The symbols move the nodes like this.
* | u h s y j r
q552 | q135 q206 q267 q975 q149 q726
q385 | q3 q177 q415 q236 q487 q65
q468 | q378 q715 q393 q330 q792 q16
q254 | q6 q349 q849 q376 q498 q325
q815 | q685 q739 q318 q853 q3 q140
q146 | q377 q487 q65 q415 q781 q43
q2 | q881 q124 q786 q880 q981 q330
q650 | q808 q445 q327 q176 q975 q351
q808 | q742 q327 q543 q602 q351 q139
q529 | q392 q62 q430 q537 q192 q18
q772 | q489 q537 q541 q433 q430 q268
q205 | q880 q156 q203 q835 q736 q2
q618 | q241 q585 q292 q75 q556 q847
q430 | q268 q529 q392 q772 q242 q709
q944 | q250 q221 q640 q498 q778 q231
q925 | q293 q781 q43 q65 q895 q537
q786 | q111 q2 q881 q701 q610 q232
q135 | q400 q267 q719 q351 q726 q935
q16 | q420 q272 q853 q378 q739 q318
q203 | q701 q205 q880 q847 q124 q786
q707 | q236 q676 q32 q702 q93 q385
q563 | q981 q554 q584 q736 q420 q836
q478 | q604 q602 q778 q221 q543 q950
q792 | q16 q702 q272 q468 q32 q739
q598 | q205 q111 q156 q223 q738 q736
q206 | q267 q667 q552 q463 q521 q75
q177 | q415 q93 q385 q32 q98 q146
q433 | q98 q293 q335 q455 q772 q489
q935 | q667 q822 q142 q400 q403 q522
q518 | q975 q57 q463 q509 q667 q552
q537 | q541 q350 q772 q293 q529 q392
q667 | q552 q142 q206 q518 q522 q149
q221 | q640 q942 q944 q309 q478 q604
q250 | q549 q640 q81 q325 q231 q858
q879 | q478 q176 q602 q516 q327 q543
q836 | q468 q974 q715 q981 q773 q792
q880 | q526 q203 q701 q434 q2 q881
q522 | q149 q148 q521 q667 q303 q585
q516 | q221 q858 q942 q795 q879 q478
q445 | q327 q509 q650 q158 q463 q561
q62 | q430 q932 q529 q350 q6 q242
q350 | q772 q895 q537 q43 q62 q430
q90 | q932 q709 q376 q339 q349 q849
q403 | q522 q241 q148 q935 q434 q303
q975 | q351 q463 q561 q650 q552 q135
q415 | q213 q385 q3 q739 q146 q377
q981 | q330 q584 q610 q2 q836 q468
q614 | q350 q339 q895 q781 q376 q62
q564 | q925 q489 q781 q487 q339 q895
q487 | q65 q98 q146 q385 q564 q925
q822 | q142 q726 q935 q719 q241 q148
q498 | q325 q309 q546 q254 q944 q250
q858 | q942 q166 q516 q549 q176 q602
q75 | q822 q149 q726 q267 q618 q241
q32 | q739 q707 q236 q792 q177 q415
q64 | q254 q844 q349 q709 q410 q498
q974 | q715 q420 q836 q584 q685 q702
q139 | q509 q421 q826 q742 q400 q518
q844 | q349 q493 q64 q18 q795 q309
q95 | q176 q950 q158 q231 q509 q650
q881 | q598 q786 q111 q526 q330 q738
q377 | q455 q65 q946 q213 q43 q433
q471 | q618 q303 q585 q521 q915 q556
q932 | q529 q376 q62 q895 q849 q192
q3 | q140 q415 q213 q815 q65 q946
q773 | q792 q685 q702 q836 q676 q32
q325 | q493 q546 q682 q6 q250 q549
q318 | q773 q815 q685 q420 q213 q676
q509 | q650 q826 q445 q95 q518 q975
q736 | q2 q189 q124 q205 q563 q981
q849 | q192 q254 q6 q932 q546 q682
q685 | q702 q318 q773 q974 q140 q707
q189 | q124 q738 q736 q156 q554 q584
q610 | q232 q981 q330 q786 q715 q393
q43 | q433 q925 q293 q377 q350 q772
q585 | q292 q471 q618 q149 q223 q835
q65 | q946 q146 q377 q3 q925 q293
q781 | q43 q564 q925 q146 q614 q350
q521 | q75 q522 q149 q206 q471 q618
q213 | q676 q3 q140 q318 q377 q455
q140 | q707 q213 q676 q685 q946 q93
q546 | q682 q498 q325 q849 q640 q81
q6 | q242 q849 q192 q62 q325 q493
q158 | q879 q95 q176 q166 q445 q327
q309 | q546 q410 q498 q349 q221 q640
q702 | q272 q773 q792 q715 q707 q236
q142 | q206 q935 q667 q57 q148 q521
q420 | q836 q853 q974 q563 q318 q773
q327 | q543 q650 q808 q879 q561 q421
q57 | q463 q400 q518 q826 q142 q206
q421 | q826 q351 q139 q543 q719 q57
q742 | q95 q543 q950 q778 q139 q509
q330 | q738 q610 q232 q881 q468 q378
q232 | q189 q330 q738 q111 q393 q554
q292 | q403 q618 q241 q726 q835 q434
q339 | q895 q268 q614 q564 q90 q932
q602 | q778 q879 q478 q942 q808 q742
q604 | q166 q778 q231 q640 q950 q158
q682 | q844 q325 q493 q192 q81 q795
q493 | q64 q682 q844 q242 q549 q410
q272 | q853 q792 q16 q393 q236 q815
q18 | q90 q242 q709 q392 q844 q349
q463 | q561 q518 q975 q445 q206 q267
q268 | q614 q392 q339 q489 q709 q376
q739 | q318 q236 q815 q16 q415 q213
q166 | q516 q231 q858 q81 q158 q879
q709 | q376 q18 q90 q268 q64 q254
q148 | q521 q403 q522 q142 q375 q471
q236 | q815 q32 q739 q272 q385 q3
q267 | q719 q552 q135 q561 q75 q822
q950 | q158 q742 q95 q604 q826 q445
q149 | q726 q521 q75 q552 q585 q292
q526 | q223 q701 q915 q303 q881 q598
q393 | q554 q468 q378 q232 q272 q853
q847 | q375 q835 q434 q241 q203 q701
q98 | q146 q335 q487 q177 q489 q781
q853 | q974 q16 q420 q554 q815 q685
q541 | q564 q772 q489 q335 q392 q339
q915 | q556 q526 q223 q471 q111 q156
q826 | q445 q139 q509 q950 q57 q463
q156 | q203 q598 q205 q556 q189 q124
q738 | q736 q232 q189 q598 q378 q563
q835 | q434 q556 q847 q292 q205 q880
q676 | q32 q140 q707 q773 q455 q177
q376 | q62 q90 q932 q614 q254 q6
q701 | q915 q880 q526 q375 q786 q111
q231 | q858 q604 q166 q250 q95 q176
q640 | q81 q944 q250 q546 q604 q166
q293 | q335 q43 q433 q946 q537 q541
q241 | q148 q292 q403 q822 q847 q375
q778 | q231 q478 q604 q944 q742 q95
q375 | q471 q434 q303 q148 q701 q915
q556 | q847 q223 q835 q618 q156 q203
q549 | q410 q81 q795 q493 q858 q942
q378 | q563 q393 q554 q738 q16 q420
q719 | q57 q135 q400 q421 q822 q142
q554 | q584 q378 q563 q189 q853 q974
q351 | q139 q561 q421 q808 q135 q400
q584 | q610 q563 q981 q124 q974 q715
q455 | q177 q946 q93 q676 q433 q98
q561 | q421 q975 q351 q327 q267 q719
q895 | q537 q614 q350 q925 q932 q529
q942 | q944 q516 q221 q410 q602 q778
q400 | q518 q719 q57 q139 q935 q667
q192 | q18 q6 q242 q529 q682 q844
q303 | q585 q375 q471 q522 q526 q223
q349 | q849 q64 q254 q90 q309 q546
q392 | q339 q430 q268 q541 q18 q90
q434 | q303 q847 q375 q403 q880 q526
q795 | q309 q549 q410 q844 q516 q221
q81 | q795 q250 q549 q682 q166 q516
q93 | q385 q455 q177 q707 q335 q487
q726 | q935 q75 q822 q135 q292 q403
q335 | q487 q433 q98 q93 q541 q564
q223 | q835 q915 q556 q585 q598 q205
q410 | q498 q795 q309 q64 q942 q944
q543 | q950 q808 q742 q478 q421 q826
q111 | q156 q881 q598 q915 q232 q189
q946 | q93 q377 q455 q140 q293 q335
q715 | q393 q836 q468 q610 q702 q272
q124 | q786 q736 q2 q203 q584 q610
q489 | q781 q541 q564 q98 q268 q614
q176 | q602 q158 q879 q858 q650 q808
q242 | q709 q192 q18 q430 q493 q64

In the rows, 485 stands for zero.

The rows follow the links: the fewer symbols apart two nodes are, the more alike their rows tend to be.

Node, then a row for it; each showing differs a little:
q250: 609	330	512	342	419	512	458	400	436	181	541	604	589	575	294	613	476	635	426	695	693	555	150	604	252	380	402	803	571	543	398	662	562	183	634	325	634	627	734	482	693	755	370	278	457	600	616	321	567
q707: 343	619	297	488	548	306	52	701	323	264	331	654	487	381	597	394	398	393	474	522	453	273	317	523	460	497	328	281	359	239	220	728	575	712	409	471	424	720	224	628	442	274	278	391	649	370	498	442	421
q468: 532	641	472	644	812	230	362	308	389	607	624	507	461	251	625	321	547	572	488	172	640	473	608	375	635	521	601	244	534	528	689	482	269	558	361	357	397	312	220	639	370	347	616	747	460	764	270	640	586
q808: 489	469	507	575	168	864	755	623	696	571	470	369	472	782	349	629	520	439	382	608	403	631	596	563	587	469	698	745	418	503	470	237	803	408	459	693	344	415	727	270	466	492	493	673	346	243	573	454	386
q915: 286	313	678	231	616	762	644	691	472	677	298	348	359	411	739	273	497	606	453	398	264	391	406	471	449	517	441	226	433	662	343	505	389	541	313	537	207	249	693	733	479	526	686	526	706	367	331	531	391
q177: 561	452	253	324	649	420	245	572	337	229	438	497	561	67	762	337	396	360	522	565	581	360	411	521	325	466	345	439	405	404	383	899	627	651	520	360	527	598	324	687	440	502	549	149	756	315	377	491	563
q3: 444	528	267	404	610	398	139	649	327	197	415	561	591	194	686	338	379	385	486	558	564	309	331	543	389	458	336	401	355	336	272	865	646	715	473	375	466	651	278	692	438	398	414	231	728	300	430	460	516
q881: 170	357	509	590	644	583	784	633	483	557	306	344	453	597	547	286	526	432	584	541	212	408	821	616	460	696	423	248	351	402	549	467	476	800	254	727	553	193	428	628	321	345	614	407	562	378	478	492	215
q6: 792	632	394	346	172	363	326	500	579	763	594	440	458	228	412	692	468	188	602	491	531	529	488	327	624	412	364	559	522	475	528	411	441	560	765	419	545	826	397	121	537	581	234	443	378	321	555	558	759
q254: 803	582	340	340	129	379	322	544	565	756	541	455	445	306	353	728	455	179	573	521	534	529	436	391	594	438	317	576	541	421	501	406	426	548	714	512	619	850	433	123	521	589	185	377	390	407	550	511	698
q421: 537	488	661	604	396	819	760	661	590	707	620	309	589	577	175	440	653	628	382	567	738	656	549	683	547	491	581	652	371	570	662	491	706	619	478	510	319	309	779	397	499	569	294	804	262	363	615	406	587
q18: 733	689	488	406	222	354	290	395	577	692	655	485	502	158	485	684	471	291	618	512	557	519	546	297	660	383	496	522	509	500	559	465	524	545	811	276	455	782	402	191	549	530	311	535	373	224	557	592	848
q518: 502	448	816	463	499	627	743	517	548	860	672	284	579	462	166	380	641	676	490	472	761	576	490	567	519	486	424	495	456	689	735	494	378	666	542	388	453	276	781	382	563	637	273	696	264	513	619	444	621
q327: 492	482	510	617	202	870	754	639	693	584	478	351	495	776	319	605	548	474	371	593	453	645	608	608	588	484	682	742	392	500	490	281	828	435	449	686	337	394	722	298	455	492	448	712	336	249	595	443	425
q715: 533	653	481	618	801	215	347	334	386	635	589	522	421	246	626	357	547	557	495	159	586	478	575	343	638	520	575	215	552	504	679	459	220	545	390	375	389	349	217	630	395	337	615	736	484	784	262	659	593
q739: 296	669	317	520	522	255	54	663	341	374	316	685	408	479	555	439	436	381	516	432	336	293	345	477	548	522	328	219	427	222	216	582	436	666	386	543	419	752	182	572	446	218	260	485	621	473	475	469	397
q847: 342	380	648	269	629	775	508	674	453	564	364	403	430	478	692	241	432	682	303	300	487	386	180	460	419	400	501	339	436	686	258	537	480	477	276	483	133	245	721	765	514	507	652	626	667	480	300	467	369
q489: 547	494	217	719	539	357	502	365	436	149	397	698	391	506	541	784	638	405	645	712	211	670	840	578	519	654	639	575	588	221	613	479	596	133	519	563	599	647	259	523	444	459	638	398	517	531	456	547	563
q709: 706	709	505	440	245	353	293	368	574	661	678	498	521	144	481	665	459	313	604	534	564	538	560	325	679	366	531	528	492	485	589	478	549	520	809	215	411	766	381	205	560	504	334	561	366	201	531	588	865
q65: 680	364	233	302	647	422	453	456	395	318	424	476	456	31	816	485	463	297	619	564	438	482	605	478	350	529	387	483	531	449	510	747	488	443	551	436	598	568	337	657	416	630	746	71	748	413	292	583	600
q682: 781	494	259	388	208	420	363	627	495	540	448	534	482	514	206	714	498	257	491	581	608	567	284	569	421	458	249	706	521	360	436	477	476	451	602	625	717	859	508	210	531	649	109	299	402	583	610	415	550
q32: 301	626	297	511	540	298	56	687	321	290	325	667	465	414	569	412	409	379	488	500	395	280	331	503	487	488	323	275	383	227	212	675	531	717	403	496	435	736	204	608	449	265	265	434	642	414	496	447	408
q585: 356	460	562	419	556	688	380	594	457	409	432	464	521	739	566	258	319	686	162	223	651	351	37	456	407	331	549	479	447	638	190	471	525	459	257	532	242	283	648	674	506	428	562	659	564	643	390	400	218
q667: 405	405	782	409	411	366	637	339	543	825	569	344	518	770	230	371	400	550	473	302	576	394	379	373	466	466	306	383	556	663	583	242	80	630	479	547	734	328	618	298	528	536	344	513	293	759	621	431	332
q778: 500	319	705	254	218	659	688	248	657	427	517	443	453	636	571	666	351	535	505	599	283	536	438	329	414	345	628	695	593	712	394	282	528	94	704	389	504	470	769	356	655	670	764	349	487	306	529	480	487
q946: 650	381	222	305	662	427	394	490	361	269	451	465	500	2	797	408	437	338	581	557	514	431	515	477	333	494	366	479	468	452	472	826	543	538	530	373	573	562	339	677	432	600	680	82	776	357	311	556	599
q981: 431	560	416	811	867	345	546	369	395	402	621	419	620	418	521	229	536	582	442	308	731	477	740	547	543	570	617	382	381	463	751	580	504	732	300	454	531	141	249	684	306	288	626	628	432	642	374	548	420
q267: 440	406	841	398	465	433	702	375	554	915	625	308	553	597	200	365	491	604	505	364	630	470	445	432	482	471	316	390	531	717	682	341	106	647	550	451	651	293	693	326	551	604	309	553	281	688	623	454	474
q57: 492	432	843	434	506	589	744	499	559	881	669	286	579	471	160	354	610	666	495	462	740	558	493	538	509	486	406	458	476	705	736	470	308	678	526	386	498	277	766	373	551	641	279	675	257	546	632	443	608
q213: 413	563	279	427	598	380	117	663	324	204	389	587	559	232	661	344	385	386	482	555	540	286	328	541	398	465	326	372	345	298	257	847	624	731	451	407	460	665	263	677	449	365	391	285	701	306	466	451	479
q81: 623	347	475	364	411	496	444	468	430	182	527	608	614	581	267	633	477	601	417	703	706	568	146	643	233	387	380	831	572	519	394	680	555	206	619	379	651	658	708	462	665	732	294	271	453	640	620	316	546

Each walk starts at a row. The symbols on each line, taken left to right, move it on to the next node.
Answer with the node's row; about right is enough.
---
393	419	765	432	399	357	614	364	541	800	554	359	518	808	240	375	391	535	440	280	548	384	362	361	453	456	336	376	534	667	536	214	93	613	468	561	729	325	604	304	526	492	356	481	293	780	630	416	275
u u j h h u j r u	355	419	605	319	613	763	450	646	456	491	414	431	469	575	664	246	398	707	225	274	568	369	92	470	416	363	539	404	435	677	215	522	526	449	260	480	151	255	702	746	523	471	606	653	626	529	337	448	326
y r s h r h j s	186	311	591	418	620	660	779	682	488	655	261	331	372	535	626	288	536	464	585	526	132	379	729	547	462	675	395	191	400	479	478	451	390	718	281	717	455	216	541	639	385	411	634	414	657	342	440	528	260
---
355	442	596	342	599	726	420	620	448	452	417	435	476	615	632	246	380	702	192	247	601	365	73	458	397	366	552	447	419	658	222	513	529	457	273	483	171	255	690	735	512	458	602	659	604	572	345	429	301
s h u y r s	366	482	548	502	491	579	394	540	474	401	458	488	544	905	452	288	286	633	154	200	655	339	60	426	386	352	515	545	442	609	211	365	490	474	254	605	417	311	593	579	486	377	497	616	480	729	456	377	134
y s y y y r	510	484	553	643	304	872	757	681	642	631	547	334	543	678	225	521	611	546	363	606	619	652	570	669	567	479	648	729	375	507	571	382	812	535	433	608	303	359	764	354	463	507	346	786	286	287	586	413	502
---
378	423	723	428	406	347	577	357	538	764	546	373	516	851	240	370	365	538	412	268	557	364	342	356	445	440	333	405	551	646	495	197	117	608	444	591	744	338	596	314	517	470	365	483	321	802	608	411	231
h j s h u j r r r	224	405	446	749	706	509	735	578	458	448	393	359	538	605	493	254	536	471	541	513	381	429	849	644	470	684	498	335	332	371	632	508	541	824	248	695	617	176	361	632	276	284	608	453	511	437	485	476	209
j j y j s s j h u	388	697	418	525	585	180	162	502	384	637	366	664	294	411	596	502	493	422	553	250	286	367	457	322	652	554	403	88	548	331	391	375	184	531	399	513	370	665	146	543	449	250	386	662	563	696	363	574	501
---
513	664	461	574	730	187	291	349	402	688	537	576	363	277	641	410	542	519	522	144	488	441	550	307	663	535	530	149	582	465	623	417	163	508	397	401	378	438	189	595	414	337	560	739	508	791	262	637	589
s r y s j s u	480	670	475	537	708	191	278	381	389	684	492	596	334	319	634	430	531	487	532	170	430	423	520	302	662	546	490	124	585	464	566	393	146	500	407	417	360	484	180	586	429	324	523	726	517	771	280	641	579
h h u u r h y y r	529	642	468	681	851	249	400	318	375	568	646	490	503	275	616	303	553	590	462	170	685	488	632	395	608	524	606	284	510	524	722	504	320	569	371	358	407	270	209	644	353	337	646	732	468	766	276	629	578
---
365	470	566	522	440	463	439	464	496	472	474	460	528	984	376	319	259	583	214	210	634	325	130	406	415	369	467	528	472	584	277	247	370	528	295	649	558	339	551	463	464	375	439	550	419	798	535	354	102
h u s r r h u u	375	456	580	378	588	723	406	599	448	429	430	464	501	685	599	254	348	689	170	251	637	360	53	462	412	345	560	455	434	654	196	491	536	448	250	503	189	276	670	705	510	455	566	663	590	619	362	428	265
y j y j r u j	208	316	636	334	602	717	752	699	494	699	244	327	339	482	661	295	524	496	567	482	142	381	633	514	460	627	386	166	416	545	435	467	357	669	300	647	359	235	601	673	413	453	663	446	687	324	383	526	312
---
665	374	380	388	366	482	416	510	419	255	498	599	591	602	217	648	488	547	411	684	701	582	168	661	265	415	342	803	552	446	401	636	554	271	602	460	691	736	663	408	643	718	224	269	451	653	648	301	521
h h y u u h j	686	400	348	394	346	468	396	553	420	270	477	597	570	605	186	659	512	487	427	672	712	568	174	647	296	441	303	805	548	417	397	627	538	306	581	509	697	764	618	384	617	696	192	258	437	658	648	313	513
r u u u j u	563	314	606	295	424	541	505	342	471	194	563	568	597	559	378	611	438	675	445	694	647	544	180	548	255	345	457	798	582	621	401	631	538	131	677	286	590	595	774	503	708	772	493	264	470	562	611	348	566
---
722	422	282	411	273	451	390	611	458	370	462	571	536	586	185	695	491	389	430	630	667	567	218	636	333	447	291	773	547	386	397	571	524	377	593	574	721	800	574	308	574	693	130	270	424	653	638	336	535
r h j h r h h u	497	406	550	455	117	789	754	461	741	535	461	387	417	781	496	687	417	415	440	588	243	594	581	412	536	430	691	720	494	576	413	162	688	269	559	658	437	452	717	261	531	542	646	523	411	228	545	489	358
h s j s h s j j	420	403	812	417	436	381	661	359	543	873	607	328	517	716	219	372	445	567	498	328	589	421	419	377	464	470	310	385	552	700	628	268	82	644	508	511	707	308	656	309	536	564	340	524	290	737	605	430	372
---
326	371	667	251	623	789	544	670	462	596	339	386	398	448	722	246	452	660	343	334	432	400	227	445	440	442	491	298	443	686	275	531	449	500	291	493	121	247	712	767	520	515	664	618	691	454	317	491	371
s r u h j r h h s	325	511	393	848	823	415	631	460	406	359	550	400	623	528	492	224	534	556	473	409	617	461	819	623	498	621	581	409	356	406	694	576	566	799	258	577	592	125	277	664	254	276	615	549	441	555	460	493	305
s u y h r y u s r	181	321	560	486	609	633	783	682	491	641	283	332	386	537	593	290	541	456	600	530	155	390	770	572	461	683	406	197	381	453	503	452	409	748	284	731	502	233	510	632	357	376	633	395	631	351	454	509	247
